Below is a small trained network, with its code and all its weights. Each question gives an input and a class and asks what happens when units are switched off, that is, made to give their printed mean instead of their output.

import numpy as np


def w(rows, s, z=0):
    codes = np.array(rows[::2]) - 128.0
    scale = np.full(codes.shape[1], s)
    scale[-1] = z or s
    return codes * scale


def f(y):
    return y / 2 * (1 + np.tanh(0.7978845608 * (y + 0.044715 * y**3)))


def log_softmax(a):
    a = a - a.max(-1, keepdims=True)
    return a - np.log(np.exp(a).sum(-1, keepdims=True))


def net(x, mask):
    res = np.array(x, float).reshape(1, 5) / 4 @ E
    y = f(res @ A[0][:, :-1].T + A[0][:, -1])
    res = res + np.where(mask, y, B[0][:, -1]) @ B[0][:, :-1]
    return log_softmax(res[-1] @ U[:, :-1].T + U[:, -1])


A, B = {}, {}
E = w([
[128,125,131,124,131],'x0',
[72,232,189,31,134],'x1',
[38,121,8,87,203],'x2',
[160,182,204,198,254],'x3',
[39,71,204,191,98],'x4',
],0.0076)
A[0] = w([
[96,124,97,120,148,58],'neuron 1',
[131,91,56,77,108,210],'neuron 2',
[140,172,151,55,111,218],'neuron 3',
[90,148,98,129,128,33],'neuron 4',
[109,154,109,126,39,123],'neuron 5',
[74,84,62,156,202,86],'neuron 6',
[165,46,79,162,161,11],'neuron 7',
[167,178,79,96,133,111],'neuron 8',
[75,109,99,107,230,125],'neuron 9',
[92,120,72,109,152,133],'neuron 10',
[217,174,102,118,85,163],'neuron 11',
[165,144,121,66,144,47],'neuron 12',
[189,146,81,73,96,125],'neuron 13',
[132,143,161,148,213,86],'neuron 14',
[73,154,169,54,131,49],'neuron 15',
[69,79,185,107,116,153],'neuron 16',
[220,61,102,163,155,110],'neuron 17',
[148,166,199,68,114,79],'neuron 18',
[123,131,133,97,120,2],'neuron 19',
[54,131,107,97,199,98],'neuron 20',
[223,133,216,181,94,132],'neuron 21',
[124,151,111,193,143,151],'neuron 22',
[50,135,183,147,112,178],'neuron 23',
[187,102,115,92,152,59],'neuron 24',
[81,152,74,167,151,21],'neuron 25',
[53,122,91,142,31,81],'neuron 26',
[240,178,99,102,220,132],'neuron 27',
[181,80,220,51,95,9],'neuron 28',
[153,125,148,94,166,116],'neuron 29',
[80,117,182,166,180,132],'neuron 30',
[48,166,159,42,168,105],'neuron 31',
[116,218,128,215,154,70],'neuron 32',
[94,116,80,142,164,46],'neuron 33',
[90,151,90,148,140,61],'neuron 34',
[105,140,167,62,138,49],'neuron 35',
[57,203,138,90,135,68],'neuron 36',
[139,162,81,118,67,135],'neuron 37',
[76,198,197,133,154,88],'neuron 38',
[176,108,91,184,180,236],'neuron 39',
[134,144,130,148,211,127],'neuron 40',
[66,77,133,208,127,173],'neuron 41',
[138,4,73,159,196,104],'neuron 42',
[178,190,78,141,114,39],'neuron 43',
[175,138,170,135,86,16],'neuron 44',
[151,20,98,193,95,118],'neuron 45',
[97,191,136,118,99,75],'neuron 46',
[111,182,122,206,171,202],'neuron 47',
],0.011,0.0055)
B[0] = w([
[182,98,192,188,67,139],'neuron 1',
[109,94,198,100,74,230],'neuron 2',
[111,162,97,100,74,222],'neuron 3',
[184,65,141,206,96,129],'neuron 4',
[147,60,160,112,71,179],'neuron 5',
[104,133,216,188,59,210],'neuron 6',
[221,188,2,113,68,173],'neuron 7',
[51,120,36,173,108,175],'neuron 8',
[93,129,220,179,82,225],'neuron 9',
[135,138,205,126,76,189],'neuron 10',
[72,110,143,142,117,196],'neuron 11',
[126,109,51,167,123,143],'neuron 12',
[47,117,124,144,156,185],'neuron 13',
[160,52,126,112,83,199],'neuron 14',
[193,162,59,105,113,183],'neuron 15',
[57,137,41,135,139,197],'neuron 16',
[152,197,53,112,72,206],'neuron 17',
[143,153,92,150,43,181],'neuron 18',
[189,59,33,210,85,114],'neuron 19',
[128,137,231,211,46,209],'neuron 20',
[83,138,200,192,34,254],'neuron 21',
[110,127,72,84,90,167],'neuron 22',
[29,161,35,144,155,220],'neuron 23',
[96,121,46,152,94,136],'neuron 24',
[146,103,210,223,59,144],'neuron 25',
[145,41,103,79,19,204],'neuron 26',
[15,101,77,125,112,255],'neuron 27',
[155,106,187,205,59,163],'neuron 28',
[105,120,100,114,93,145],'neuron 29',
[98,87,45,82,97,205],'neuron 30',
[170,183,72,110,97,234],'neuron 31',
[235,15,115,51,84,181],'neuron 32',
[159,134,211,205,44,152],'neuron 33',
[143,109,170,214,81,137],'neuron 34',
[228,158,54,141,78,154],'neuron 35',
[170,152,72,156,85,198],'neuron 36',
[103,86,138,91,110,169],'neuron 37',
[111,145,69,107,64,210],'neuron 38',
[111,159,111,70,101,240],'neuron 39',
[163,73,162,61,71,202],'neuron 40',
[73,158,20,123,112,224],'neuron 41',
[143,199,58,100,58,224],'neuron 42',
[110,142,32,252,109,144],'neuron 43',
[166,102,207,220,24,149],'neuron 44',
[149,185,110,97,87,226],'neuron 45',
[212,142,73,110,65,150],'neuron 46',
[116,56,164,73,68,227],'neuron 47',
],0.0076,0.008)
U = w([
[193,183,96,124,98,76],'0',
[143,130,170,196,94,119],'1',
[103,141,133,101,107,248],'2',
[79,111,92,143,116,89],'3',
[151,63,131,75,100,66],'4',
[101,160,146,87,150,188],'5',
[128,151,187,179,252,8],'6',
[160,162,193,156,210,8],'7',
],0.016,0.011)

Each question gives the input, the list of numbers given to net, and the class t.
The units are the neurons (one row each of A and B). Each row of codes is followed by its name. A weight is (code - 128) times the scale printed after its matrix; where a second scale follows, it is the last column's (A, B and U).
mask holds one flag per neuron, in row order. A switched-off neuron (its flag False) gives its mean, the last column of its row in B, instead of its output. The means were averaged over made-up inputs and are rounded, as every weight is.
A unit's drop is (log p(t) with every unit on - log p(t) with that unit switched off) / (log p(t) with every unit on - log p(t) with every unit switched off).
The circuit of an input: a set's keep is (log p(t) with only the set's units on - log p(t) with every unit switched off) / (log p(t) with every unit on - log p(t) with every unit switched off). Starting from the 12 units with the biggest drops (on a tie, the unit counted first), units are removed one at a time, each time the one whose removal leaves the highest keep (on an exact tie, the one counted first), for as long as the keep stays at least 0.8.
units of the circuit, in order: the units of the circuit, biggest drop first
most important unit: the unit with the biggest drop
top k neurons: the k neurons with the biggest drops, biggest first
drop when u is switched off: that unit's drop, to one decimal
input [6,5,8,3,8], class 1: most important unit => neuron 20
input [-3,6,-7,2,2], class 1: top 3 neurons => [neuron 21; neuron 28; neuron 44]
input [5,2,-7,8,-4], class 4: units of the circuit, in order => [neuron 32; neuron 14]
input [2,0,-4,5,-3], class 4: top 2 neurons => [neuron 32; neuron 23]
input [3,5,3,-6,-2], class 4: top 3 neurons => [neuron 2; neuron 26; neuron 5]
input [-6,5,-3,-8,-3], class 4: units of the circuit, in order => [neuron 5; neuron 26]
input [-4,1,-6,8,5], class 4: units of the circuit, in order => [neuron 32; neuron 30]
input [5,-6,-3,7,1], class 4: units of the circuit, in order => [neuron 47; neuron 32]
input [-5,4,-5,5,8], class 3: units of the circuit, in order => [neuron 23; neuron 16]
input [5,4,5,8,-1], class 4: units of the circuit, in order => [neuron 32; neuron 40]
input [-7,-6,-1,-1,-8], class 3: top 2 neurons => [neuron 27; neuron 13]
input [-3,0,2,-7,6], class 4: top 2 neurons => [neuron 26; neuron 5]
input [-1,-5,-5,1,-6], class 3: units of the circuit, in order => [neuron 27; neuron 11]
input [-3,-7,4,-1,-3], class 0: units of the circuit, in order => [neuron 7]
input [6,-8,6,2,-6], class 0: top 3 neurons => [neuron 7; neuron 42; neuron 17]
input [0,5,3,-8,-1], class 4: units of the circuit, in order => [neuron 26; neuron 5]
input [0,0,7,8,-5], class 4: top 4 neurons => [neuron 40; neuron 32; neuron 47; neuron 14]
input [-2,-7,-4,6,8], class 3: top 4 neurons => [neuron 41; neuron 30; neuron 21; neuron 23]
input [0,-6,-7,2,-8], class 3: top 2 neurons => [neuron 27; neuron 11]
input [6,3,4,5,-7], class 3: most important unit => neuron 27
input [8,-8,-7,4,-3], class 0: top 2 neurons => [neuron 17; neuron 7]
input [5,2,-3,-8,6], class 4: top 2 neurons => [neuron 26; neuron 5]
input [2,6,3,0,-6], class 0: top 2 neurons => [neuron 31; neuron 36]
input [2,-4,-7,-1,-6], class 1: top 2 neurons => [neuron 21; neuron 44]
input [-2,6,-8,2,2], class 1: top 2 neurons => [neuron 21; neuron 28]
input [3,4,8,4,-8], class 1: top 2 neurons => [neuron 20; neuron 9]
input [-5,-7,2,5,-2], class 0: units of the circuit, in order => [neuron 7]
input [5,0,-1,-3,7], class 3: drop when neuron 41 is switched off => 0.1
input [4,-5,6,2,5], class 1: drop when neuron 27 is switched off => 0.2
